Here is a tiny trained network, its code and every weight. The questions are about switching its units off for an input and a class, where a switched-off unit gives its printed mean instead of its output.

import numpy as np


def w(rows, s, z=0):
    codes = np.array(rows[::2]) - 128.0
    scale = np.full(codes.shape[1], s)
    scale[-1] = z or s
    return codes * scale


def norm(h):
    return h / np.sqrt((h * h).mean(-1, keepdims=True) + 1e-5)


def f(y):
    return y / 2 * (1 + np.tanh(0.7978845608 * (y + 0.044715 * y**3)))


def log_softmax(a):
    a = a - a.max(-1, keepdims=True)
    return a - np.log(np.exp(a).sum(-1, keepdims=True))


def net(x, mask):
    res = np.array(x, float).reshape(1, 7) / 4 @ E
    u = 0
    for l in range(4):
        y = f(norm(res) @ A[l][:, :-1].T + A[l][:, -1])
        res = res + np.where(mask[u : u + 8], y, B[l][:, -1]) @ B[l][:, :-1]
        u += 8
    return log_softmax(norm(res)[-1] @ U[:, :-1].T + U[:, -1])


A, B = {}, {}
E = w([
[14,75,2],'x0',
[81,52,179],'x1',
[112,206,230],'x2',
[12,137,130],'x3',
[140,177,39],'x4',
[196,70,149],'x5',
[78,174,84],'x6',
],0.0057)
A[0] = w([
[154,101,80,121],'L0N0',
[170,186,97,2],'L0N1',
[2,180,78,79],'L0N2',
[81,139,166,32],'L0N3',
[183,172,87,76],'L0N4',
[143,98,94,243],'L0N5',
[42,72,168,71],'L0N6',
[118,33,223,29],'L0N7',
],0.013,0.0026)
B[0] = w([
[152,116,132,163],'L0N0',
[147,165,116,150],'L0N1',
[115,8,145,253],'L0N2',
[128,148,191,144],'L0N3',
[152,148,108,168],'L0N4',
[106,148,95,186],'L0N5',
[136,148,140,201],'L0N6',
[124,159,80,240],'L0N7',
],0.013,0.005)
A[1] = w([
[109,110,150,151],'L1N0',
[94,129,104,197],'L1N1',
[140,69,177,254],'L1N2',
[161,120,231,87],'L1N3',
[44,130,132,248],'L1N4',
[170,176,66,134],'L1N5',
[176,82,212,200],'L1N6',
[132,161,247,52],'L1N7',
],0.016,0.003)
B[1] = w([
[248,152,205,151],'L1N0',
[113,16,162,163],'L1N1',
[47,1,114,223],'L1N2',
[96,190,195,225],'L1N3',
[220,44,148,216],'L1N4',
[152,103,232,230],'L1N5',
[3,144,140,229],'L1N6',
[106,81,179,254],'L1N7',
],0.0054,0.0058)
A[2] = w([
[138,124,121,54],'L2N0',
[150,66,231,63],'L2N1',
[139,137,6,109],'L2N2',
[202,24,168,195],'L2N3',
[101,85,167,215],'L2N4',
[105,167,8,143],'L2N5',
[119,183,98,252],'L2N6',
[136,66,84,112],'L2N7',
],0.012,0.0027)
B[2] = w([
[41,161,127,118],'L2N0',
[87,164,194,221],'L2N1',
[103,145,224,160],'L2N2',
[33,216,31,255],'L2N3',
[181,223,21,209],'L2N4',
[122,31,209,141],'L2N5',
[232,1,158,133],'L2N6',
[68,109,121,185],'L2N7',
],0.007,0.0076)
A[3] = w([
[115,97,5,223],'L3N0',
[130,178,176,128],'L3N1',
[168,122,94,145],'L3N2',
[179,182,103,251],'L3N3',
[162,181,142,56],'L3N4',
[176,92,141,42],'L3N5',
[84,85,124,99],'L3N6',
[134,72,146,112],'L3N7',
],0.014,0.0022)
B[3] = w([
[142,207,78,254],'L3N0',
[64,138,165,194],'L3N1',
[143,140,153,130],'L3N2',
[210,118,159,167],'L3N3',
[132,2,83,157],'L3N4',
[156,141,122,121],'L3N5',
[199,117,170,182],'L3N6',
[138,63,67,139],'L3N7',
],0.0086,0.0073)
U = w([
[106,178,23,168],'0',
[67,78,178,106],'1',
[86,3,25,174],'2',
[76,189,238,171],'3',
[240,164,143,145],'4',
[77,139,104,2],'5',
],0.015,0.0053)

Each question gives the input, the list of numbers given to net, and the class t.
The units are the neurons (one row each of A and B). Each row of codes is followed by its name. A weight is (code - 128) times the scale printed after its matrix; where a second scale follows, it is the last column's (A, B and U).
mask holds one flag per neuron, layer by layer. A switched-off neuron (its flag False) gives its mean, the last column of its row in B, instead of its output. The means were averaged over made-up inputs and are rounded, as every weight is.
A unit's drop is (log p(t) with every unit on - log p(t) with that unit switched off) / (log p(t) with every unit on - log p(t) with every unit switched off).
The circuit of an input: a set's keep is (log p(t) with only the set's units on - log p(t) with every unit switched off) / (log p(t) with every unit on - log p(t) with every unit switched off). Starting from the 12 units with the biggest drops (on a tie, the unit counted first), units are removed one at a time, each time the one whose removal leaves the highest keep (on an exact tie, the one counted first), for as long as the keep stays at least 0.8.
circuit, biggest first: the units of the circuit, biggest drop first
unit that matters most: the unit with the biggest drop
k most important neurons: the k neurons with the biggest drops, biggest first
k most important neurons of layer l: the k neurons of layer l with the biggest drops, biggest first
drop when u is switched off: that unit's drop, to one decimal
input [3,-5,5,6,-6,-8,7], class 2: circuit, biggest first -> L0N2
input [-7,-5,-5,4,-4,7,-7], class 3: 4 most important neurons of layer 1 -> L1N3, L1N6, L1N4, L1N1
input [6,4,-6,-5,-8,7,7], class 0: circuit, biggest first -> L3N0, L0N2
input [-1,7,-1,0,-1,7,2], class 0: 2 most important neurons -> L1N5, L0N7
input [2,7,0,-6,-4,4,6], class 0: 2 most important neurons -> L1N5, L1N1
input [3,-1,-7,-4,-3,7,4], class 0: 3 most important neurons -> L3N0, L0N2, L2N3
input [-3,-1,-4,1,2,2,1], class 4: 2 most important neurons -> L0N2, L1N2
input [8,3,5,6,-4,5,-7], class 0: 4 most important neurons -> L0N7, L2N3, L2N4, L3N0
input [-1,5,-1,-4,5,-2,1], class 4: 3 most important neurons -> L0N2, L1N2, L1N5
input [-1,0,6,-5,5,6,-4], class 3: 2 most important neurons of layer 0 -> L0N7, L0N2
input [1,7,-1,-5,0,-4,-2], class 0: 2 most important neurons of layer 2 -> L2N3, L2N1
input [0,0,-3,-5,1,4,6], class 4: 2 most important neurons of layer 0 -> L0N2, L0N4
input [2,8,-6,-5,-3,-2,6], class 0: 2 most important neurons of layer 3 -> L3N0, L3N4
input [8,-8,-2,-4,5,3,6], class 2: unit that matters most -> L2N5
input [-2,-2,-4,-8,-6,-4,6], class 4: drop when L0N2 is switched off -> 1.2
input [5,-5,0,1,-3,-3,6], class 2: drop when L0N2 is switched off -> 1.3
input [8,2,7,3,-2,-6,0], class 2: drop when L2N4 is switched off -> 0.1
input [-4,-1,-2,8,2,7,-2], class 0: 2 most important neurons of layer 1 -> L1N5, L1N3
